Each row has a name. Each piece below is followed by the name of the row it came from, unless a question asks for something else. Each question is about the rows just above it. Places in a row count from 1.

[ 0.98  0.50 -0.29 -1.00 -1.12  0.53 -1.83 -0.39 -0.28  0.18  0.80  0.80
 -0.18  0.77 -0.35 -0.39 -0.01 -0.14  0.88 -0.05 -0.52  0.57  0.06 -0.33
 -0.55 -0.08 -0.53  1.38  0.46  0.05 -0.46 -0.44 -0.66  0.50  0.29  0.17
  0.66  1.06 -0.95  1.77 -0.33 -0.23 -1.25 -1.50 -0.47 -0.37 -1.20 -0.48
 -0.53 -0.12 -0.65  0.40 -0.10  0.26 -0.51 -0.07  0.37  0.35 -1.52  0.29
 -0.22  0.39  0.97 -0.12] : V
[ 0.35 -0.02  0.48 -0.33  0.35 -0.02  0.07  0.09  0.10  0.18 -0.16  0.19
 -0.18  0.23  0.31 -0.18 -0.32  0.13 -0.35  0.28 -0.10 -0.12  0.06 -0.59
  0.00 -0.08  0.02 -0.47 -0.38 -0.27  0.35 -0.15 -0.23  0.01  0.29  0.17
 -0.08 -0.27  0.18 -0.57 -0.14  0.26  0.08 -0.36  0.23  0.09  0.21 -0.08
  0.32 -0.43  0.00 -0.06  0.14  0.26  0.07 -0.07  0.18  0.15 -0.22 -0.52
 -0.13  0.18  0.24  0.00] : G
[ 0.85 -0.41 -1.11 -0.14 -0.12 -1.04 -0.62  0.32 -0.70  0.01  0.19  0.21
  0.12 -0.49 -1.07  0.92 -0.92 -0.61  1.16 -0.79 -1.21 -0.04  0.06  0.27
  0.69 -0.41  0.24  1.12  0.65  0.45  0.24  0.90  0.20  1.50  0.74  0.02
  0.52  0.53 -0.20 -0.22  1.01  0.46 -0.47 -0.72  0.57  0.75  0.22 -0.53
 -0.87  0.00 -0.95  0.99 -0.46  0.56  0.27 -0.33  0.65  0.38 -0.35  0.57
  0.66  0.35 -0.37  1.10] : E
[-0.92  0.19 -1.07  1.01  0.35 -0.20  0.38  0.01 -1.04 -0.46  0.12 -0.41
  0.57 -1.11 -0.61  0.65  0.90 -0.14  0.06 -0.70  0.75  0.22 -0.79  1.50
  0.00  0.27  0.02  0.92  0.46  0.85 -0.35  0.45  0.20  0.99 -0.41 -0.53
  0.66  0.53  0.56  1.10  0.24 -1.21  0.52  1.16 -0.47 -0.37  0.21  0.32
 -0.95  1.12 -0.22  0.24 -0.33 -0.72  0.65  0.28 -0.62 -0.04  0.74  0.69
  0.57 -0.87 -0.49 -0.12] : P
[-0.61 -0.23 -0.29  0.34  0.35 -0.20  0.38  0.25  0.10  0.18 -0.02 -0.11
  0.57 -0.30 -0.08  0.24  0.29 -0.14 -0.35 -0.05  0.33 -0.12  0.06  0.46
  0.00 -0.08  0.02  0.00  0.04  0.21 -0.11  0.15  0.20  0.01 -0.06  0.03
 -0.08  0.00  0.18  0.10  0.05 -0.23  0.52  0.78  0.00  0.09  0.21  0.32
 -0.32  0.50  0.22 -0.06 -0.10 -0.47  0.07  0.10 -0.22 -0.24  0.74  0.29
  0.27 -0.24 -0.49  0.13] : A
[-0.29 -0.12 -0.29  0.34  0.83 -0.20  1.01  0.01  0.10  0.18 -0.57 -0.41
 -0.18 -0.30  0.58  0.03 -0.01  0.13 -0.76  0.11  0.33 -0.35  0.06 -0.07
  0.28 -0.08  0.30 -0.93 -0.80 -0.11  0.58  0.45  0.20  0.01 -0.06 -0.11
 -0.33 -0.80  0.56 -1.24  0.24  0.26  0.52  0.78  0.35  0.09  0.49  0.32
  0.53  0.19  0.00 -0.22 -0.10 -0.23  0.07 -0.07 -0.22 -0.04  0.74 -0.12
  0.17 -0.24 -0.86  0.13] : X
[ 0.66  0.29  0.48 -0.33 -0.14  0.16 -0.56 -0.15  0.10  0.18  0.25  0.50
 -0.18  0.50 -0.08 -0.18 -0.32 -0.14  0.47 -0.05 -0.38  0.34  0.06 -0.33
 -0.27 -0.08 -0.25  0.46  0.46 -0.11 -0.23 -0.15 -0.23  0.01  0.29  0.17
  0.17  0.26 -0.19  0.77 -0.14 -0.23 -0.37 -0.74 -0.12 -0.37 -0.35 -0.35
 -0.10 -0.43 -0.22  0.24  0.14  0.26  0.07 -0.07  0.18  0.15 -0.55 -0.12
 -0.32  0.18  0.60 -0.12] : J
[ 0.03  0.08  0.48 -0.33 -0.14  0.35 -0.25 -0.07 -0.28 -0.46  0.12 -0.11
 -0.18  0.50 -0.22 -0.18 -0.32  0.13  0.06  0.11 -0.24 -0.01  0.06 -0.33
  0.00 -0.08  0.02  0.00  0.46 -0.11  0.00 -0.30  0.20  0.50  0.29  0.03
  0.42  0.00  0.18  0.10  0.05  0.26  0.08 -0.36 -0.12  0.09 -0.07 -0.08
  0.11 -0.43  0.00 -0.06  0.14  0.51  0.65  0.10  0.18  0.15 -0.55 -0.12
 -0.13  0.18  0.24 -0.12] : M
[ 0.35  0.19  0.48 -0.33 -0.14  0.16 -0.56 -0.15  0.10  0.18  0.25  0.19
 -0.18 -0.04 -0.22 -0.18 -0.01 -0.14  0.06 -0.05  0.18  0.22  0.06 -0.07
 -0.27 -0.08 -0.25  0.46  0.04  0.21 -0.11  0.00 -0.23  0.01  0.29  0.03
  0.42  0.26 -0.19  0.43 -0.14 -0.23 -0.37 -0.36 -0.12 -0.37 -0.35  0.05
 -0.53  0.19 -0.22  0.09 -0.10  0.02  0.07  0.10 -0.02  0.15 -0.22  0.29
 -0.03 -0.03  0.24 -0.12] : D
[ 0.69  1.54  0.25 -0.74 -0.28  0.06  0.08 -0.12  0.17 -0.25 -0.04 -0.62
 -0.58  0.47 -1.84  0.24 -0.41 -0.25 -0.57  1.43  0.04  0.18  0.20  0.63
  1.24 -0.37  1.20 -0.72  0.10  0.17 -0.22 -1.21 -0.14 -1.11  0.65  0.61
  0.92  0.21 -0.67  0.25 -0.92  0.22 -0.61  1.35 -0.33 -0.47  0.07  1.32
  0.77  0.28  0.01  0.17  0.18 -0.66  0.38 -0.54 -0.41  0.45 -0.86  1.07
  0.40  1.01  0.38  0.26] : S
[-0.92 -0.12 -1.84  1.35 -0.14 -0.57  0.38  0.25 -0.28  0.18  0.25 -0.41
  1.32 -1.11 -0.61  0.65  1.20 -0.67  0.47 -0.54  0.61  0.22  0.06  1.24
  0.28  0.63 -0.25  0.92  0.04  1.01 -0.58  0.45  0.20  0.01 -0.41 -0.25
  0.17  0.26  0.18  0.77  0.24 -1.21  0.08  1.54 -0.47 -0.37  0.21  0.18
 -0.74  1.43 -0.22  0.40 -0.33 -0.72  0.07  0.10 -0.62 -0.04  1.07  0.69
  0.17 -0.66 -0.86  0.38] : W
Which row holds these entries in another order? [-0.12 -0.49 -0.87  0.57  0.69  0.74 -0.04 -0.62  0.28  0.65 -0.72 -0.33
  0.24 -0.22  1.12 -0.95  0.32  0.21 -0.37 -0.47  1.16  0.52 -1.21  0.24
  1.10  0.56  0.53  0.66 -0.53 -0.41  0.99  0.20  0.45 -0.35  0.85  0.46
  0.92  0.02  0.27  0.00  1.50 -0.79  0.22  0.75 -0.70  0.06 -0.14  0.90
  0.65 -0.61 -1.11  0.57 -0.41  0.12 -0.46 -1.04  0.01  0.38 -0.20  0.35
  1.01 -1.07  0.19 -0.92]	P
Which row holds these entries in another order? [ 0.38 -0.86 -0.66  0.17  0.69  1.07 -0.04 -0.62  0.10  0.07 -0.72 -0.33
  0.40 -0.22  1.43 -0.74  0.18  0.21 -0.37 -0.47  1.54  0.08 -1.21  0.24
  0.77  0.18  0.26  0.17 -0.25 -0.41  0.01  0.20  0.45 -0.58  1.01  0.04
  0.92 -0.25  0.63  0.28  1.24  0.06  0.22  0.61 -0.54  0.47 -0.67  1.20
  0.65 -0.61 -1.11  1.32 -0.41  0.25  0.18 -0.28  0.25  0.38 -0.57 -0.14
  1.35 -1.84 -0.12 -0.92]	W
Where do [-0.33  0.35 -0.02] appear?	G
Which row holds this, read backwards? [-0.57 -0.25 -0.41  0.24 -1.84  0.47 -0.58 -0.62]	S

[-1.77 -1.90  1.45 -0.27  0.73 -2.30 -1.18 -0.05 -2.67  1.61 -1.37  0.20
  1.41  1.01 -0.13 -1.15  1.51  1.20 -1.38] = Denog
[-1.34  0.83 -1.76  0.17 -0.84 -2.31 -2.67  0.20 -0.13  1.61 -0.05 -1.18
  1.01  1.41 -1.37  1.05  0.70 -0.26 -1.78] = mopag
[ 0.20  1.51  1.20 -2.67 -0.13 -1.77  1.76  1.45  0.73  1.41 -0.27  1.61
 -1.18 -0.05 -1.37  1.02 -2.30 -1.90 -1.15] = fik
[-1.84  1.50 -2.56  0.52 -1.14 -3.23  0.52 -2.43 -2.53  0.79 -3.55 -0.13
 -0.85 -1.64 -3.92  1.91  1.37 -0.23 -2.78] = ribe
Which row holds [-0.13  0.20] read backwards?	mopag
[-1.38  1.20  1.51 -1.15 -0.13  1.01  1.41  0.20 -1.37  1.61 -2.67 -0.05
 -1.18 -2.30  0.73 -0.27  1.45 -1.90 -1.77] is which row reordered?	Denog
q: [-1.18 -0.05 -2.67  1.61 -1.37  0.20  1.41  1.01 -0.13]	Denog
The row with [-1.77 -1.90  1.45 -0.27  0.73 -2.30 -1.18 -0.05 -2.67  1.61 -1.37  0.20
  1.41  1.01 -0.13 -1.15  1.51  1.20 -1.38] is	Denog
[-0.23  1.37] is which row, read backwards?	ribe
The row with [-1.90  1.45 -0.27  0.73 -2.30 -1.18] is	Denog

[-0.86 -4.27 -5.71 -7.42 -1.45 -4.12 -0.27 -0.12 -0.07 -0.27] -> gaka
[-7.43 -5.71 -7.42 -1.45 -4.12 -1.97 -2.10 -1.55 -5.78 -5.78] -> nerun
[-0.86 -4.27 -5.71 -7.42 -1.45 -4.12 -1.97 -5.78 -1.55 -5.78] -> kirap
Which row holds this, read backwards? [-5.78 -1.55 -5.78 -1.97 -4.12 -1.45 -7.42 -5.71 -4.27]	kirap
[-0.86 -4.27 -5.71 -7.42 -1.45 -4.12 -0.27 -0.12 -0.07 -0.27] is in which row?	gaka
[-7.43] is at row and place	nerun, 1
q: [-7.43 -5.71 -7.42 -1.45 -4.12 -1.97 -2.10 -1.55 -5.78 -5.78]	nerun

[-1.61  1.12  6.59  0.92 -2.50 -3.08  1.21  3.98 -4.87 -0.86 -2.93 -0.36
  0.21 -5.03 -3.81 -2.73 -4.25  5.02  3.36  0.82 -0.03 -2.20  2.67  3.34
 -1.80 -5.54  6.32  1.39 -6.08  0.86 -0.69 -2.21 -1.34 -1.10  2.76 -0.74
  1.91 -1.06 -2.10 -1.39  2.95 -5.44  3.17 -1.71  0.81] -> Mese
[-2.15  2.29  0.20 -0.77  0.05  2.45 -1.38 -0.68  0.40  0.05  0.10  2.41
  1.35 -0.46 -0.86 -3.29 -0.34  1.63 -0.53  0.81  0.22 -0.02 -0.87 -0.55
 -1.64 -0.96  0.47 -0.16 -0.23  1.16  0.36 -2.13  0.15  1.21  0.03  0.63
  1.55 -0.71  0.62 -1.77  0.77 -0.32 -1.23 -1.50  0.30] -> gano
[ 0.33 -0.46 -0.62  1.61  1.19  2.68 -1.02  0.10 -1.18  1.42  0.58  0.51
  0.03  0.59 -0.17  0.99 -0.70 -0.12 -3.02 -0.15  1.39 -1.01  0.79 -0.96
 -0.83  1.71 -0.04 -0.34  1.06  0.32 -2.39 -1.84 -0.24  1.31  1.13 -0.74
  0.60 -0.21  1.24 -0.37 -1.19 -1.07  0.19 -0.44  0.36] -> riso
[ 0.09 -0.84 -0.38  0.56  0.53  2.61 -0.54 -0.35 -1.21  1.04  0.64 -0.14
  0.35  1.33 -0.22  2.05 -0.91 -0.02 -2.61  0.07  0.94 -0.66  1.23 -0.98
 -1.24  1.45 -0.12  0.32  0.46  0.38 -1.65 -1.40 -0.54  1.06  1.00 -1.11
  0.49 -1.16  1.38  0.02 -0.94 -1.03  0.25  0.75 -0.10] -> Tifi
[-1.01  1.62 -0.22  0.29  1.82  2.68  0.79  1.40  0.37  0.52  1.02 -0.33
  1.57 -0.01 -0.88 -2.86  0.25  1.12 -1.43  0.77  0.33  0.82 -0.92 -0.20
 -1.00 -1.49  0.05 -1.78  0.02  0.99 -0.39 -0.66  0.39  1.08  0.33  0.13
  0.80 -1.16  0.23 -1.40  1.55  0.73 -0.72 -1.64 -0.17] -> Viza
[ 0.66 -0.45 -2.20  0.40 -0.58  1.03 -0.64 -0.66 -0.90 -0.06  1.93 -0.99
  0.37  0.03  0.93  1.88 -1.30  1.07 -1.80  0.43  1.23 -0.77  1.77 -0.66
 -2.25  1.84 -0.05  2.22  0.10  1.83 -2.38 -0.57 -2.35  0.82  0.82  0.65
  0.23  0.31  1.83 -0.14 -2.47 -0.78  0.27  0.45  1.37] -> pati
[-1.52  1.99 -0.16  0.85  1.16  2.38 -1.08  1.87  0.26  0.31  0.94  0.10
  1.69 -0.52 -1.75 -1.89 -0.84  1.61 -0.79  1.83 -0.18  0.58 -0.59 -0.37
 -0.11 -1.27  0.62 -1.53 -0.53  0.73 -0.95 -1.57 -0.14  1.28  0.95  0.56
 -0.09 -0.61 -0.09 -2.31  1.19  0.11 -1.32 -0.85 -0.46] -> Gefa
[-0.29 -0.77  2.29  0.20  0.48  2.66 -0.73 -0.48 -0.95  1.08  0.48  0.06
  0.18  0.81  0.08  1.73 -0.35  0.23 -2.31 -0.37  0.12 -0.94  1.39 -1.25
 -0.99  0.97 -0.03  0.62  0.63  0.02 -1.88 -0.88 -0.84  1.22  1.26 -0.26
  0.71 -1.42  1.20 -0.54 -0.20 -0.71  0.05  0.31  0.67] -> nid
[ 0.06 -0.61 -0.10  0.56  0.82  2.61 -0.90 -0.52 -1.19  1.00  0.64 -0.16
  0.41  1.11 -0.07  1.40 -0.69  0.51 -1.97 -0.22  1.26 -1.03  0.77 -1.32
 -1.13  1.74 -0.03  0.73  0.50  0.34 -2.61 -0.95 -0.64  0.91  0.93 -0.58
  0.60 -1.41  0.88 -0.24 -0.59 -0.80  0.76 -0.03  0.61] -> reg
Which row holds [-0.77  0.20  2.29] read backwards?	gano
Where in the named rows is [1.24]?	riso, 39

[ 2.93  0.03  2.24  4.35  3.93 -3.92  0.26  2.85  3.79  3.16 -1.44 -5.51
 -0.22 -2.61 -3.43  2.07 -3.36 -1.03  2.20  4.90 -4.91 -4.80  0.18  5.54
 -1.20  1.26 -4.51  0.62 -3.33  3.72 -5.96 -4.74  3.21 -2.85  3.30 -1.97
  1.70 -2.21 -1.56  1.06 -2.98 -4.56  1.18  1.08  4.08] = Perab
[-2.68 -1.24  4.73  3.86  0.02 -1.71  3.19  4.41  0.54  1.97 -5.30 -0.68
 -1.91 -3.71  0.97 -3.12  4.56 -6.09 -0.22 -2.52  1.03  5.24  4.48 -2.12
  2.53 -3.12 -2.55 -5.24 -5.02 -2.32 -3.18  0.93 -3.66  5.70 -4.51 -4.65
  1.28 -0.66 -3.45  1.30 -2.58  5.92 -3.30  3.04 -4.43] = luz
[-2.68 -1.24  4.73  3.86  0.02 -1.71  3.19  4.41  0.54  1.97 -5.30 -0.68
 -1.91 -3.71  0.97 -3.12  4.56 -6.09 -0.22 -2.52  1.03  5.24  4.48 -2.12
  2.53 -3.12 -2.55 -5.24 -5.02 -2.32 -3.18  0.93 -3.66  5.70 -4.51 -4.65
  1.28  0.15 -3.45  1.30 -2.58  5.92 -3.30  3.04 -4.43] = sefi
[ 0.43  1.18 -2.40 -6.08 -4.82 -0.67 -4.01 -4.67 -4.18 -3.64 -3.34  2.48
  1.30 -5.45  0.18 -4.31 -5.04 -4.39 -2.53  3.71 -0.82  2.98  2.34  2.10
 -0.25 -2.67  5.83  4.76 -2.16 -4.18  2.40  4.95 -2.67 -1.92 -5.80 -2.14
 -4.35 -3.56  2.13  5.80  1.01 -3.40  2.90 -2.93  5.63] = tif
[-2.44 -0.24  5.67  1.33  1.18  0.14 -1.07  2.68  6.07  6.05  0.58  1.36
  4.20 -5.95 -4.37  6.06 -4.92  1.41  1.46 -5.96  4.02 -0.67 -4.27  4.13
  2.38  1.65  2.55 -0.90  1.59  5.78  5.43  0.41  3.43  3.53 -4.29 -1.99
  1.24 -0.66 -1.55 -5.76 -0.69  1.90  0.27  1.57  1.16] = tav
Which row holds this, read backwards? [ 1.26 -1.20  5.54  0.18]	Perab
Where do [-2.21 -1.56  1.06 -2.98 -4.56  1.18] appear?	Perab

[-0.08 -1.57 -4.26 -7.24 -5.54  0.13 -1.04] = bup
[-1.60 -2.15 -2.68 -6.40  3.42  4.92 -0.76] = fot
[ 0.79 -1.58 -0.46  4.81  2.83 -7.32 -7.07] = rilo
[-3.39  1.85  2.54 -1.16  1.38 -0.76 -0.94] = firi
[ 4.81 -1.58 -0.46 -7.07  2.84 -7.32  0.79] = nas
[-3.39  1.85  2.54 -1.16 -0.81 -0.76 -0.94] = Bam
[ 2.37 -1.57 -1.16  2.54 -5.54  0.13 -1.04] = dob
Where do [-3.39  1.85  2.54 -1.16  1.38 -0.76 -0.94] appear?	firi
q: [ 2.54 -5.54  0.13 -1.04]	dob
Which row holds this, read backwards? [-7.07 -7.32  2.83  4.81]	rilo
Where in the named rows is [-2.15]?	fot, 2
[ 2.84 -7.32  0.79  4.81 -1.58 -0.46 -7.07] is which row reordered?	nas

[ 0.56  1.15  0.48 -0.49  1.47] -> Zuku
[ 1.15  0.45 -0.28 -0.41 -4.91] -> lesen
[ 0.56  1.15  0.45 -0.31  1.02] -> nek
[-3.87 -0.56  0.20 -0.41 -4.91] -> vuto
q: [ 0.45 -0.28 -0.41]	lesen
[-0.31  0.45  1.15] is which row, read backwards?	nek
Put [-4.91 -0.41 -0.28  0.45  1.15] back in order: which row is it?	lesen
[ 0.45  1.15  0.56  1.02 -0.31] is which row reordered?	nek

[-1.34 -0.67 -1.12 -1.71 -2.68  1.95 -3.16 -7.66  0.52  3.85  2.01] : litap
[-1.33 -3.16  3.85 -1.12 -2.68 -7.67  2.01 -0.67  2.02  1.95  0.52] : dugef
[ 2.01 -1.12 -7.67  3.85 -0.67 -3.16 -2.68 -1.71  0.52 -1.34  1.95] : nir
Put [-7.67 -3.16 -2.68 -1.33 -1.12 -0.67  0.52  1.95  2.01  2.02  3.85] back in order: which row is it?	dugef
[-7.67 -3.16 -2.68 -1.71 -1.34 -1.12 -0.67  0.52  1.95  2.01  3.85] is which row reordered?	nir
Which row holds these entries in another order? [ 1.95  0.52 -1.33 -3.16  3.85 -1.12 -2.68 -7.67  2.01 -0.67  2.02]	dugef
q: [-1.12 -7.67  3.85 -0.67]	nir
Which row holds this, read backwards? [ 2.02 -0.67  2.01 -7.67 -2.68 -1.12  3.85 -3.16]	dugef
Put [ 3.85 -1.12 -1.71 -0.67 -7.67  2.01 -1.34  1.95 -3.16 -2.68  0.52] back in order: which row is it?	nir
Row and place of [-1.33] in the named rows:	dugef, 1

[-6.06  4.11 -2.13  1.76 -0.15  2.72 -2.17  1.51  4.03 -0.95  0.63] : pip
[ 4.05 -2.13 -1.96  1.60 -6.07 -0.68  2.37 -1.88  0.37 -3.78  0.21] : riva
[ 2.72 -6.06 -2.17  4.11  1.76 -0.94  4.03 -2.13  0.63 -0.15  1.51] : mizug
[-1.96] is at row and place	riva, 3
q: [ 2.72 -6.06 -2.17  4.11  1.76 -0.94  4.03 -2.13  0.63 -0.15  1.51]	mizug
[2.37] is at row and place	riva, 7
q: [-2.13 -1.96  1.60 -6.07 -0.68  2.37 -1.88  0.37 -3.78]	riva
[-6.06 -2.17 -2.13 -0.94 -0.15  0.63  1.51  1.76  2.72  4.03  4.11] is which row reordered?	mizug
Which row holds this, read backwards? [-2.13  4.03]	mizug

[-0.98 -1.11  0.28  0.19  2.03 -1.11  0.25] = rodid
[-1.49  4.04 -2.58 -1.49  7.67  1.81  0.46] = fad
[-1.49  4.04 -2.58 -1.49  7.18  1.81  0.46] = Rilad
[-7.63 -3.45  2.95  2.20 -7.55 -1.60 -0.59] = zavel
[-1.11  0.27 -0.98 -1.11  2.03  0.19  0.25] = kuzaz
Put [ 0.25  0.19  2.03 -1.11 -0.98  0.27 -1.11] back in order: which row is it?	kuzaz
q: [ 0.19  2.03 -1.11  0.25]	rodid

[ 0.33  2.28  2.04 -0.41 -1.13 -0.47 -0.24  0.39 -0.81 -1.82]  mogen
[ 0.13  2.71  4.24  1.29 -1.31  0.04 -0.55  0.54 -0.80  0.03]  kig
[-1.51 -0.86 -2.21 -0.86  0.89 -0.21  0.01 -0.14  0.84 -1.39]  taki
[-0.63 -1.01  2.03 -0.30  2.55 -0.30  0.44  0.24  1.93 -1.03]  gora
[ 0.41  6.96  1.93 -1.18  1.30  0.45 -1.70  0.04  0.89  2.43]  zufav
[ 0.83 -1.86  0.20  0.25  3.00 -0.10  0.87 -0.13  2.32 -0.07]  vifon
[ 0.83 -1.86  0.20  0.25  3.00  0.13  0.87 -0.13  2.29 -0.07]  nedip
[-0.77  3.01 -2.27 -0.58  3.35 -0.19 -0.17 -0.28  2.25 -1.64]  rezaf
[ 0.89 -0.86 -1.51 -0.86 -2.21 -0.36 -0.66 -0.31 -1.62 -2.58]  Pedi
[-1.13 -0.47 -0.21  0.39 -1.17  0.60  0.70 -0.22 -0.68  2.06]  mipe
[-0.51  0.05  0.76 -1.40  1.05  0.29  0.62  0.09  0.69  2.28]  palid
[ 0.89 -0.86 -1.51 -0.86 -2.21 -0.36 -0.66 -0.30 -1.62 -2.58]  bimu
Which row holds [ 0.39 -0.24 -0.47 -1.13] read backwards?	mogen
q: [ 3.01 -2.27]	rezaf
[ 0.89 -0.86 -1.51 -0.86 -2.21 -0.36 -0.66 -0.31 -1.62 -2.58] is in which row?	Pedi
Where in the named rows is [-1.64]?	rezaf, 10

